Below are the code and all the weights of a small trained network. Each question names an input and a target symbol and asks about switching units off, where a switched-off unit gives its printed mean instead of its output.

import numpy as np


def w(rows, s, z=0):
    codes = np.array(rows[::2]) - 128.0
    scale = np.full(codes.shape[1], s)
    scale[-1] = z or s
    return codes * scale


def norm(h):
    return h / np.sqrt((h * h).mean(-1, keepdims=True) + 1e-5)


def softmax(a):
    e = np.exp(a - a.max(-1, keepdims=True))
    return e / e.sum(-1, keepdims=True)


def log_softmax(a):
    a = a - a.max(-1, keepdims=True)
    return a - np.log(np.exp(a).sum(-1, keepdims=True))


def net(x, mask):
    ids = ['αβγδεζηθλμπστφψω'.index(c) for c in x.split()]
    T = len(ids)
    res = E[ids] + P[:T]
    u = 0
    for l in range(2):
        r = norm(res)
        for j in range(3):
            rows = slice(2 * j, 2 * j + 2)
            q, k, v = (r @ M[l][rows].T for M in (Q, K, V))
            z = softmax(np.where(np.tri(T) > 0, q @ k.T / 2**0.5, -1e9)) @ v
            o = O[l][rows]
            res = res + np.where(mask[u + j], z, o[:, -1]) @ o[:, :-1]
        u += 3
    return log_softmax(norm(res)[-1] @ U[:, :-1].T + U[:, -1])


Q, K, V, O = {}, {}, {}, {}
E = w([
[126,69,153,146,162,82,154],'α',
[145,105,96,8,83,2,114],'β',
[124,123,117,98,125,137,116],'γ',
[92,104,97,108,117,153,106],'δ',
[136,71,117,128,135,100,136],'ε',
[145,86,142,104,147,137,126],'ζ',
[116,92,116,116,151,125,121],'η',
[98,118,111,126,134,123,146],'θ',
[122,91,140,104,137,113,167],'λ',
[117,100,112,132,147,134,117],'μ',
[96,84,102,163,139,92,138],'π',
[90,94,142,111,119,115,140],'σ',
[127,65,129,133,98,115,152],'τ',
[116,98,143,139,121,122,120],'φ',
[102,120,120,102,169,122,135],'ψ',
[122,116,123,88,120,164,138],'ω',
],0.0098)
P = w([
[132,210,175,142,105,142,83],'0',
[118,75,73,117,149,200,139],'1',
[113,48,72,114,155,180,136],'2',
[106,31,91,108,163,168,130],'3',
[109,21,101,96,149,174,127],'4',
[117,29,84,98,160,185,127],'5',
[116,5,102,106,179,183,106],'6',
[110,3,106,113,166,168,111],'7',
[92,12,82,87,178,195,108],'8',
[76,12,84,92,193,187,93],'9',
[64,9,80,97,194,198,95],'10',
[53,11,94,101,211,217,72],'11',
[38,18,75,96,211,242,91],'12',
[20,17,72,112,222,223,80],'13',
],0.0045)
Q[0] = w([
[96,105,130,220,154,118,189],'L0H1',
[168,160,124,135,102,131,139],'L0H1',
[157,211,145,161,116,132,160],'L0H2',
[116,2,76,89,171,112,77],'L0H2',
[181,221,90,214,98,145,153],'L0H3',
[164,125,132,184,159,148,176],'L0H3',
],0.008)
K[0] = w([
[132,68,89,137,186,20,140],'L0H1',
[185,142,100,144,142,178,186],'L0H1',
[73,72,162,180,164,231,164],'L0H2',
[112,207,101,44,52,1,138],'L0H2',
[109,56,55,74,131,125,167],'L0H3',
[140,100,110,105,87,75,162],'L0H3',
],0.007)
V[0] = w([
[131,209,157,146,114,193,165],'L0H1',
[136,90,114,115,73,161,91],'L0H1',
[164,159,100,6,90,1,53],'L0H2',
[152,47,155,179,112,47,115],'L0H2',
[106,123,113,139,215,153,55],'L0H3',
[214,124,202,109,170,162,132],'L0H3',
],0.0074)
O[0] = w([
[113,105,132,176,152,69,118,27],'L0H1',
[107,156,93,157,108,159,177,182],'L0H1',
[138,190,106,2,105,102,162,254],'L0H2',
[151,153,131,106,140,153,87,128],'L0H2',
[166,136,158,163,148,135,169,184],'L0H3',
[134,124,53,140,162,119,112,131],'L0H3',
],0.0099,0.0081)
Q[1] = w([
[156,48,98,78,154,242,210],'L1H1',
[123,37,128,226,183,108,89],'L1H1',
[168,93,89,83,183,194,118],'L1H2',
[93,95,110,182,73,89,93],'L1H2',
[119,172,153,133,150,1,91],'L1H3',
[98,138,199,167,138,9,68],'L1H3',
],0.0082)
K[1] = w([
[111,211,203,134,116,2,67],'L1H1',
[171,169,88,51,136,149,112],'L1H1',
[145,126,151,243,68,158,77],'L1H2',
[126,155,132,61,98,121,196],'L1H2',
[130,56,125,154,149,236,158],'L1H3',
[128,50,127,164,168,203,122],'L1H3',
],0.0079)
V[1] = w([
[110,101,122,154,58,209,191],'L1H1',
[178,98,1,178,117,139,175],'L1H1',
[142,64,56,59,122,158,218],'L1H2',
[182,101,239,124,185,155,210],'L1H2',
[215,90,161,183,185,173,132],'L1H3',
[76,44,146,200,108,70,61],'L1H3',
],0.007)
O[1] = w([
[150,181,255,129,161,217,198,132],'L1H1',
[169,102,96,77,188,164,233,115],'L1H1',
[175,125,180,198,160,31,92,254],'L1H2',
[110,177,88,162,31,63,120,168],'L1H2',
[224,118,70,118,59,143,142,58],'L1H3',
[114,38,182,29,119,97,169,52],'L1H3',
],0.0071,0.0048)
U = w([
[161,76,38,141,87,140,33,84],'α',
[147,166,117,29,110,74,160,243],'β',
[69,193,104,145,194,57,173,174],'γ',
[123,180,229,191,125,150,195,102],'δ',
[168,213,102,111,164,179,60,202],'ε',
[184,100,36,172,213,137,149,127],'ζ',
[191,200,78,242,111,110,132,8],'η',
[68,61,176,100,42,72,133,153],'θ',
[76,50,96,98,204,69,57,49],'λ',
[204,119,90,167,55,181,219,67],'μ',
[119,143,148,167,11,186,60,100],'π',
[53,143,204,152,142,91,26,117],'σ',
[93,123,186,102,204,220,88,121],'τ',
[103,35,87,51,77,209,140,46],'φ',
[118,123,72,184,71,11,93,170],'ψ',
[117,57,166,95,206,101,217,119],'ω',
],0.012,0.0019)

Each question gives the input, a string of symbols that net reads in full, and the target symbol t.
The units are the heads (2 rows each of Q, K, V and O). Each row of codes is followed by its name. A weight is (code - 128) times the scale printed after its matrix; where a second scale follows, it is the last column's (O and U).
mask holds one flag per head, layer by layer. A switched-off head (its flag False) gives its mean, the last column of its rows in O, instead of its output. The means were averaged over made-up inputs and are rounded, as every weight is.
A unit's drop is (log p(t) with every unit on - log p(t) with that unit switched off) / (log p(t) with every unit on - log p(t) with every unit switched off).
The circuit of an input: a set's keep is (log p(t) with only the set's units on - log p(t) with every unit switched off) / (log p(t) with every unit on - log p(t) with every unit switched off). Starting from all 6 units, units are removed one at a time, each time the one whose removal leaves the highest keep (on an exact tie, the one counted first), for as long as the keep stays at least 0.8.
circuit, biggest first: the units of the circuit, biggest drop first
most important unit: the unit with the biggest drop
heads that matter: for each layer, one digit per head in row order, 1 if its drop is at least 0.15 and else 0, layers parted by /
drop of u: that unit's drop, to one decimal
input φ δ λ σ γ ε ψ π, target φ: circuit, biggest first -> (L0H2, L0H1, L1H2)
input ζ μ η η ζ α δ θ ω, target ζ: heads that matter -> 001 / 000
input α ψ γ π η σ, target α: most important unit -> L0H2
input ψ φ π α γ λ ω σ λ α σ, target ψ: circuit, biggest first -> (L0H1, L1H1)
input δ ω η η δ π φ μ φ, target δ: circuit, biggest first -> (L0H2, L0H3)
input τ φ ε η ε σ σ τ θ π α δ φ γ, target τ: circuit, biggest first -> (L0H3, L0H2, L1H2)
input μ φ π γ ε λ σ τ φ α ω, target μ: heads that matter -> 011 / 001
input δ α δ ψ ω σ φ ζ δ ε λ δ τ, target δ: circuit, biggest first -> (L1H1, L0H3)
input α δ φ π, target α: circuit, biggest first -> (L0H2, L0H1, L1H3)
input θ τ φ ψ, target θ: circuit, biggest first -> (L0H1, L0H2, L1H3, L0H3)
input θ ψ φ ε α ω μ π ω τ η λ ε δ, target θ: circuit, biggest first -> (L0H1, L0H2, L1H3, L1H2)
input μ ζ ζ φ ω δ π, target μ: circuit, biggest first -> (L0H2, L1H3, L0H3)
input ε μ π θ γ, target ε: heads that matter -> 010 / 001
input φ ε ψ γ, target φ: circuit, biggest first -> (L0H2, L0H1, L1H2)
input μ γ θ π ω η δ φ τ, target μ: circuit, biggest first -> (L0H2, L0H3, L1H3)
input α ω η μ ψ, target α: heads that matter -> 110 / 100
input τ μ γ λ φ φ τ θ σ δ ψ ω ω, target τ: most important unit -> L0H3
input ω δ μ μ, target ω: circuit, biggest first -> (L0H2, L0H1, L1H3)
input μ φ γ λ φ, target μ: circuit, biggest first -> (L0H2, L1H3)
input φ π π ω δ μ λ ψ ε σ ζ φ φ, target φ: circuit, biggest first -> (L0H2, L0H1, L1H3)
input π ω ε φ, target π: most important unit -> L0H3
input φ δ ε, target φ: heads that matter -> 110 / 010
input μ μ π ω τ δ ψ σ π δ η, target μ: circuit, biggest first -> (L0H2, L0H3, L1H3)
input φ τ π ε ε α ζ ψ, target φ: drop of L0H1 -> 1.4
input ω μ φ ω σ α α, target ω: drop of L0H3 -> 0.2
input θ ζ π φ δ α π θ φ η φ α τ, target θ: drop of L0H2 -> 0.5
input μ φ δ σ π ζ σ η ψ π λ ψ, target μ: drop of L0H3 -> 0.4
input μ ε δ α ε, target μ: most important unit -> L0H2
